Below is a small trained network, with its code and all its weights. Each question gives an input and a class and asks what happens when units are switched off, that is, made to give their printed mean instead of their output.

import numpy as np


def w(rows, s, z=0):
    codes = np.array(rows[::2]) - 128.0
    scale = np.full(codes.shape[1], s)
    scale[-1] = z or s
    return codes * scale


def f(y):
    return y / 2 * (1 + np.tanh(0.7978845608 * (y + 0.044715 * y**3)))


def log_softmax(a):
    a = a - a.max(-1, keepdims=True)
    return a - np.log(np.exp(a).sum(-1, keepdims=True))


def net(x, mask):
    res = np.array(x, float).reshape(1, 4) / 4 @ E
    y = f(res @ A[0][:, :-1].T + A[0][:, -1])
    res = res + np.where(mask, y, B[0][:, -1]) @ B[0][:, :-1]
    return log_softmax(res[-1] @ U[:, :-1].T + U[:, -1])


A, B = {}, {}
E = w([
[207,111,97],'x0',
[152,191,154],'x1',
[128,128,128],'x2',
[170,59,251],'x3',
],0.021)
A[0] = w([
[234,100,72,255],'neuron 1',
[132,191,55,139],'neuron 2',
[134,139,85,41],'neuron 3',
[129,206,56,176],'neuron 4',
[86,111,31,159],'neuron 5',
[72,192,160,183],'neuron 6',
[121,49,125,148],'neuron 7',
[72,144,48,243],'neuron 8',
[142,204,51,152],'neuron 9',
[84,91,197,209],'neuron 10',
[104,225,86,150],'neuron 11',
[130,253,120,102],'neuron 12',
[233,113,246,96],'neuron 13',
[79,129,44,216],'neuron 14',
],0.014,0.0057)
B[0] = w([
[99,59,22,207],'neuron 1',
[71,82,125,216],'neuron 2',
[126,84,103,153],'neuron 3',
[79,87,105,229],'neuron 4',
[195,183,44,216],'neuron 5',
[125,211,128,189],'neuron 6',
[107,6,135,173],'neuron 7',
[141,172,86,233],'neuron 8',
[24,110,134,225],'neuron 9',
[127,113,235,208],'neuron 10',
[71,161,116,223],'neuron 11',
[88,143,168,205],'neuron 12',
[207,136,154,254],'neuron 13',
[176,237,38,223],'neuron 14',
],0.012,0.023)
U = w([
[166,232,120,244],'0',
[122,129,88,24],'1',
[62,202,171,78],'2',
[34,91,134,194],'3',
[55,76,253,227],'4',
[145,43,174,2],'5',
[138,184,246,123],'6',
[234,152,146,187],'7',
],0.015,0.0061)

Each question gives the input, the list of numbers given to net, and the class t.
The units are the neurons (one row each of A and B). Each row of codes is followed by its name. A weight is (code - 128) times the scale printed after its matrix; where a second scale follows, it is the last column's (A, B and U).
mask holds one flag per neuron, in row order. A switched-off neuron (its flag False) gives its mean, the last column of its row in B, instead of its output. The means were averaged over made-up inputs and are rounded, as every weight is.
A unit's drop is (log p(t) with every unit on - log p(t) with that unit switched off) / (log p(t) with every unit on - log p(t) with every unit switched off).
The circuit of an input: a set's keep is (log p(t) with only the set's units on - log p(t) with every unit switched off) / (log p(t) with every unit on - log p(t) with every unit switched off). Starting from the 12 units with the biggest drops (on a tie, the unit counted first), units are removed one at a time, each time the one whose removal leaves the highest keep (on an exact tie, the one counted first), for as long as the keep stays at least 0.8.
units of the circuit, in order: the units of the circuit, biggest drop first
top k neurons: the k neurons with the biggest drops, biggest first
drop when u is switched off: that unit's drop, to one decimal
input [-2,1,-6,7], class 6: units of the circuit, in order -> (neuron 13; neuron 10)
input [7,1,1,-1], class 3: units of the circuit, in order -> (neuron 14)
input [-2,2,-8,-2], class 2: units of the circuit, in order -> (neuron 13; neuron 1)
input [1,7,3,-6], class 3: top 2 neurons -> (neuron 4; neuron 2)
input [2,0,-4,-7], class 1: top 2 neurons -> (neuron 14; neuron 5)
input [6,0,4,8], class 5: top 2 neurons -> (neuron 14; neuron 7)
input [-3,1,-2,-5], class 2: top 2 neurons -> (neuron 9; neuron 13)
input [-4,-1,-5,-6], class 0: top 3 neurons -> (neuron 14; neuron 5; neuron 8)
input [2,7,-1,-7], class 3: top 3 neurons -> (neuron 4; neuron 2; neuron 9)
input [-7,-3,6,-8], class 0: top 2 neurons -> (neuron 14; neuron 5)
input [1,-6,-2,0], class 1: top 2 neurons -> (neuron 13; neuron 9)
input [6,1,-1,3], class 7: top 4 neurons -> (neuron 13; neuron 9; neuron 2; neuron 4)
input [-3,5,2,-8], class 2: top 2 neurons -> (neuron 9; neuron 14)
input [8,7,4,2], class 7: units of the circuit, in order -> (neuron 13)
input [-3,5,-8,5], class 6: drop when neuron 10 is switched off -> 0.0
input [-6,-1,3,-8], class 0: drop when neuron 5 is switched off -> 4.7
input [-1,-5,2,0], class 0: drop when neuron 9 is switched off -> 0.6
